Here is a tiny trained network, its code and every weight. The questions are about switching its units off for an input and a class, where a switched-off unit gives its printed mean instead of its output.

import numpy as np


def w(rows, s, z=0):
    codes = np.array(rows[::2]) - 128.0
    scale = np.full(codes.shape[1], s)
    scale[-1] = z or s
    return codes * scale


def f(y):
    return np.maximum(y, 0)


def log_softmax(a):
    a = a - a.max(-1, keepdims=True)
    return a - np.log(np.exp(a).sum(-1, keepdims=True))


def net(x, mask):
    res = np.array(x, float).reshape(1, 5) / 4 @ E
    y = f(res @ A[0][:, :-1].T + A[0][:, -1])
    res = res + np.where(mask, y, B[0][:, -1]) @ B[0][:, :-1]
    return log_softmax(res[-1] @ U[:, :-1].T + U[:, -1])


A, B = {}, {}
E = w([
[120,83,228,195,87,39],'x0',
[238,78,104,126,30,171],'x1',
[123,95,24,197,198,117],'x2',
[31,47,103,93,83,140],'x3',
[96,186,56,150,1,103],'x4',
],0.009)
A[0] = w([
[183,213,133,140,147,152,79],'neuron 1',
[180,191,149,204,129,143,69],'neuron 2',
[170,131,212,59,74,198,5],'neuron 3',
[140,96,206,105,209,151,103],'neuron 4',
[128,175,92,94,74,130,57],'neuron 5',
[69,140,162,141,196,151,110],'neuron 6',
[74,41,80,122,111,156,89],'neuron 7',
[206,15,168,122,150,207,28],'neuron 8',
[133,42,192,197,80,59,113],'neuron 9',
[248,112,114,163,122,137,130],'neuron 10',
[69,204,182,85,126,121,89],'neuron 11',
[170,102,167,69,90,154,112],'neuron 12',
[207,86,129,117,49,173,121],'neuron 13',
[131,146,106,200,69,148,138],'neuron 14',
[132,227,140,139,173,89,190],'neuron 15',
[143,78,83,209,188,136,183],'neuron 16',
[103,182,84,54,154,145,44],'neuron 17',
[54,209,105,182,80,75,79],'neuron 18',
[151,101,92,166,129,132,155],'neuron 19',
[133,128,182,196,106,4,18],'neuron 20',
[47,67,118,94,103,161,54],'neuron 21',
[57,48,162,111,84,182,109],'neuron 22',
[148,146,83,45,138,225,93],'neuron 23',
],0.011,0.0022)
B[0] = w([
[142,78,181,125,107,175,199],'neuron 1',
[128,107,226,136,66,186,194],'neuron 2',
[77,211,121,217,177,135,218],'neuron 3',
[94,151,127,75,90,155,233],'neuron 4',
[149,146,110,71,118,171,177],'neuron 5',
[100,63,80,82,1,61,207],'neuron 6',
[118,126,199,171,111,156,191],'neuron 7',
[86,162,139,49,53,96,227],'neuron 8',
[222,143,42,87,235,149,247],'neuron 9',
[144,99,155,187,91,111,224],'neuron 10',
[77,182,73,217,161,58,196],'neuron 11',
[79,140,98,164,158,107,195],'neuron 12',
[131,103,130,111,98,16,231],'neuron 13',
[83,196,149,87,96,122,187],'neuron 14',
[132,68,165,168,75,129,212],'neuron 15',
[32,197,91,162,152,131,220],'neuron 16',
[179,54,80,128,191,130,189],'neuron 17',
[101,120,149,61,91,106,209],'neuron 18',
[71,174,90,166,136,114,172],'neuron 19',
[177,92,86,105,196,181,232],'neuron 20',
[133,91,173,151,102,183,186],'neuron 21',
[157,84,157,190,80,170,198],'neuron 22',
[216,112,54,117,202,120,216],'neuron 23',
],0.0094,0.011)
U = w([
[194,103,96,95,176,145,131],'0',
[131,103,118,126,95,54,254],'1',
[150,84,174,168,92,201,57],'2',
[94,194,107,188,148,115,115],'3',
[122,151,129,3,79,125,72],'4',
],0.019,0.0044)

Each question gives the input, the list of numbers given to net, and the class t.
The units are the neurons (one row each of A and B). Each row of codes is followed by its name. A weight is (code - 128) times the scale printed after its matrix; where a second scale follows, it is the last column's (A, B and U).
mask holds one flag per neuron, in row order. A switched-off neuron (its flag False) gives its mean, the last column of its row in B, instead of its output. The means were averaged over made-up inputs and are rounded, as every weight is.
A unit's drop is (log p(t) with every unit on - log p(t) with that unit switched off) / (log p(t) with every unit on - log p(t) with every unit switched off).
The circuit of an input: a set's keep is (log p(t) with only the set's units on - log p(t) with every unit switched off) / (log p(t) with every unit on - log p(t) with every unit switched off). Starting from the 12 units with the biggest drops (on a tie, the unit counted first), units are removed one at a time, each time the one whose removal leaves the highest keep (on an exact tie, the one counted first), for as long as the keep stays at least 0.8.
units of the circuit, in order: the units of the circuit, biggest drop first
k most important neurons: the k neurons with the biggest drops, biggest first
drop when u is switched off: that unit's drop, to one decimal
input [-5,3,4,4,3], class 0: units of the circuit, in order	[neuron 23]
input [-4,-3,-6,3,3], class 3: 2 most important neurons	[neuron 11; neuron 9]
input [-3,-5,2,6,-3], class 2: 3 most important neurons	[neuron 21; neuron 13; neuron 7]
input [-4,-7,-7,-5,4], class 1: 4 most important neurons	[neuron 11; neuron 15; neuron 16; neuron 18]
input [1,-1,4,5,-7], class 4: units of the circuit, in order	[neuron 8; neuron 4]
input [-3,-8,-6,-5,1], class 1: 2 most important neurons	[neuron 11; neuron 6]
input [2,2,3,1,0], class 3: 2 most important neurons	[neuron 6; neuron 23]
input [-2,-8,8,-1,3], class 1: 2 most important neurons	[neuron 6; neuron 3]
input [-3,-6,6,2,2], class 1: 2 most important neurons	[neuron 6; neuron 3]
input [-3,-8,-7,-8,-2], class 1: 3 most important neurons	[neuron 11; neuron 6; neuron 15]
input [-6,8,2,-7,2], class 1: 3 most important neurons	[neuron 13; neuron 10; neuron 9]
input [8,-7,2,1,8], class 0: 2 most important neurons	[neuron 20; neuron 9]
input [-6,8,5,-8,-2], class 1: 3 most important neurons	[neuron 13; neuron 8; neuron 10]
input [7,0,3,1,-5], class 0: units of the circuit, in order	[neuron 9]
input [-8,-3,4,-8,2], class 0: 3 most important neurons	[neuron 23; neuron 17; neuron 22]
input [1,-4,-5,-8,-7], class 2: 2 most important neurons	[neuron 15; neuron 1]
input [2,-2,-4,0,4], class 3: 2 most important neurons	[neuron 11; neuron 8]
input [6,-7,1,8,5], class 2: 2 most important neurons	[neuron 21; neuron 22]
input [6,0,6,-1,8], class 4: units of the circuit, in order	[neuron 18; neuron 14]
input [-5,4,0,4,-7], class 4: units of the circuit, in order	[neuron 8]
input [-1,-3,-7,-2,6], class 3: drop when neuron 8 is switched off	0.1
input [3,-1,5,3,-7], class 4: drop when neuron 3 is switched off	0.1
input [6,5,-7,5,3], class 3: drop when neuron 3 is switched off	1.0
input [5,-7,-5,-6,-8], class 4: drop when neuron 6 is switched off	0.6
